Look-ups in named tables: a row name and a column name give one cell, copied from the table.

Table Mepotov
          Diz  Kufeb
Korusa   -487    121
Timufa    738   -965
Fot       553   -371
Zalu      856   -524
Guv      -997   -531
Duva      239    651
Zite      644    590
Kuz      -573    430
Tigobu   -596     34
Zutagis  -463   -586
Solu      538    649
Tovon    -393   -858
Tun      -686    -53

Kufeb of Tun = -53
Diz of Zutagis = -463
Kufeb of Duva = 651
Kufeb of Solu = 649
Kufeb of Korusa = 121
Kufeb of Guv = -531
Diz of Fot = 553
Kufeb of Kuz = 430
Kufeb of Tovon = -858
Diz of Guv = -997
Diz of Tovon = -393
Diz of Timufa = 738

Leg =
,Lakunab,Tep,Sibu,Mufine,Lotun
Gito,7.725,4.359,4.993,6.182,2.330
Noloma,3.901,2.105,1.517,7.976,4.674
Bol,4.993,5.036,5.052,4.955,5.100
Nunasu,5.266,5.757,5.477,5.444,4.789
Rugog,5.238,5.265,5.240,5.281,5.214
Dul,7.315,7.703,7.251,6.016,2.718

Lakunab of Nunasu: 5.266
Lakunab of Gito: 7.725
Tep of Noloma: 2.105
Lotun of Nunasu: 4.789
Lotun of Dul: 2.718
Lakunab of Rugog: 5.238
Lotun of Gito: 2.330
Tep of Dul: 7.703
Lakunab of Dul: 7.315
Mufine of Noloma: 7.976
Tep of Bol: 5.036
Tep of Rugog: 5.265
Tep of Gito: 4.359
Lakunab of Bol: 4.993
Mufine of Dul: 6.016
Mufine of Nunasu: 5.444
Lakunab of Noloma: 3.901
Tep of Nunasu: 5.757
Mufine of Rugog: 5.281

Bez:
columns: Ditaget, Noz, Geg, Tamuru, Metifaf, Toded, Figovug, Zalemo, Vum
Geluko: [0.433, 0.865, 0.798, 0.442, 0.494, 0.411, 0.146, 0.715, 0.167]
Rusiva: [0.739, 0.601, 0.313, 0.784, 0.387, 0.099, 0.899, 0.580, 0.679]
Kilutu: [0.655, 0.569, 0.361, 0.158, 0.203, 0.829, 0.743, 0.394, 0.470]
Dapupa: [0.297, 0.169, 0.330, 0.439, 0.147, 0.683, 0.486, 0.420, 0.907]
Puf: [0.154, 0.787, 0.092, 0.686, 0.776, 0.234, 0.621, 0.484, 0.390]
Tuk: [0.176, 0.690, 0.509, 0.630, 0.431, 0.312, 0.400, 0.142, 0.500]
Zemu: [0.729, 0.516, 0.914, 0.270, 0.296, 0.556, 0.157, 0.847, 0.645]
Vuv: [0.538, 0.164, 0.459, 0.424, 0.358, 0.686, 0.519, 0.764, 0.680]
Ded: [0.397, 0.092, 0.199, 0.145, 0.305, 0.620, 0.786, 0.690, 0.088]
Tera: [0.268, 0.597, 0.162, 0.264, 0.572, 0.355, 0.337, 0.891, 0.222]
Fuluze: [0.412, 0.546, 0.573, 0.232, 0.279, 0.183, 0.821, 0.798, 0.564]

Figovug of Tuk = 0.400
Metifaf of Kilutu = 0.203
Geg of Zemu = 0.914
Toded of Tera = 0.355
Metifaf of Dapupa = 0.147
Noz of Dapupa = 0.169
Vum of Ded = 0.088
Toded of Geluko = 0.411
Tamuru of Puf = 0.686
Noz of Tuk = 0.690
Noz of Ded = 0.092
Ditaget of Dapupa = 0.297
Which row has the largest Vum? Dapupa

Maz.csv
,Gupar,Bidevi,Zus,Pekire,Bafu,Buzegan,Busi,Dafada,Ropid
Mosebo,8.445,3.204,3.778,8.094,7.816,4.200,1.712,2.759,3.581
Deriku,5.536,6.007,2.328,8.357,2.845,3.892,7.707,1.576,2.864
Tesa,2.625,6.064,4.050,7.488,5.218,2.375,7.402,8.375,8.216
Nafomup,3.277,6.148,6.397,6.787,2.814,3.833,3.757,5.496,6.673
Gem,6.386,2.665,7.271,2.755,9.033,6.047,8.182,2.113,3.216
Zizo,5.878,3.658,1.767,5.844,2.673,8.516,6.234,3.826,4.710
Bov,5.164,3.913,6.761,6.904,6.211,9.087,3.438,6.987,7.822
Nez,7.215,8.496,6.812,5.613,8.087,2.165,1.716,2.565,6.710

What is the Ropid of Deriku in Maz?
2.864
What is the Dafada of Nafomup in Maz?
5.496
What is the Gupar of Bov in Maz?
5.164
What is the Busi of Zizo in Maz?
6.234
What is the Bafu of Bov in Maz?
6.211
What is the Bidevi of Zizo in Maz?
3.658
What is the Pekire of Mosebo in Maz?
8.094
What is the Ropid of Mosebo in Maz?
3.581
What is the Zus of Tesa in Maz?
4.050
What is the Ropid of Gem in Maz?
3.216
What is the Pekire of Bov in Maz?
6.904
What is the Dafada of Tesa in Maz?
8.375
What is the Busi of Mosebo in Maz?
1.712
What is the Bafu of Mosebo in Maz?
7.816
What is the Zus of Zizo in Maz?
1.767
What is the Busi of Tesa in Maz?
7.402
What is the Gupar of Tesa in Maz?
2.625
Row with the largest Bidevi: Nez

Giseza
            Kog  Radogaf  Vufalu
Zimas     0.298    0.591  -0.829
Ger       0.067   -0.016   0.137
Bukezub  -0.193    0.107   0.282
Ziz      -0.129    0.006   0.344
Mupe      0.129    0.051  -0.001
Zik       0.049    0.708   0.032
Tis       0.263    0.567  -0.718
Lisora   -0.001    0.175  -0.046
Redez     0.113   -0.028   0.114
Pufer    -0.198    0.111   0.416

What is the Radogaf of Pufer in Giseza? 0.111
What is the Vufalu of Tis in Giseza? -0.718
What is the Radogaf of Mupe in Giseza? 0.051
What is the Kog of Ziz in Giseza? -0.129
What is the Radogaf of Ziz in Giseza? 0.006
What is the Vufalu of Mupe in Giseza? -0.001
What is the Kog of Mupe in Giseza? 0.129
What is the Vufalu of Zimas in Giseza? -0.829
What is the Kog of Zimas in Giseza? 0.298
What is the Kog of Tis in Giseza? 0.263
What is the Radogaf of Zik in Giseza? 0.708
What is the Vufalu of Redez in Giseza? 0.114
What is the Kog of Ger in Giseza? 0.067
What is the Radogaf of Redez in Giseza? -0.028
What is the Radogaf of Lisora in Giseza? 0.175
What is the Radogaf of Tis in Giseza? 0.567
What is the Vufalu of Bukezub in Giseza? 0.282
What is the Vufalu of Lisora in Giseza? -0.046

Gotubur:
|  | Tuve | Netose | Vemepak | Vite | Dema | Fur | Faso | Kat |
|---|---|---|---|---|---|---|---|---|
| Nonise | 163 | 113 | 102 | 149 | 115 | 105 | 133 | 164 |
| Zoligu | 254 | 145 | 130 | 134 | 73 | 84 | 134 | 103 |
| Dur | 140 | 86 | 170 | 157 | 177 | 85 | 116 | 176 |
| Nomape | 95 | 196 | 110 | 244 | 179 | 115 | 126 | 177 |
| Zike | 123 | 75 | 75 | 149 | 140 | 220 | 132 | 114 |
| Kivilo | 221 | 195 | 132 | 130 | 175 | 132 | 135 | 110 |
| Lodini | 157 | 142 | 131 | 113 | 102 | 57 | 150 | 73 |
| Sado | 99 | 141 | 228 | 182 | 162 | 223 | 129 | 143 |
| Zomud | 194 | 108 | 147 | 148 | 204 | 166 | 138 | 107 |
| Zaf | 119 | 156 | 197 | 144 | 120 | 171 | 166 | 155 |
| Korot | 191 | 140 | 103 | 109 | 123 | 109 | 145 | 202 |

Faso of Sado = 129
Vemepak of Dur = 170
Vite of Nomape = 244
Vemepak of Lodini = 131
Netose of Zike = 75
Netose of Nonise = 113
Tuve of Lodini = 157
Faso of Korot = 145
Faso of Nonise = 133
Tuve of Korot = 191
Dema of Korot = 123
Vite of Sado = 182
Which row has the largest Tuve? Zoligu

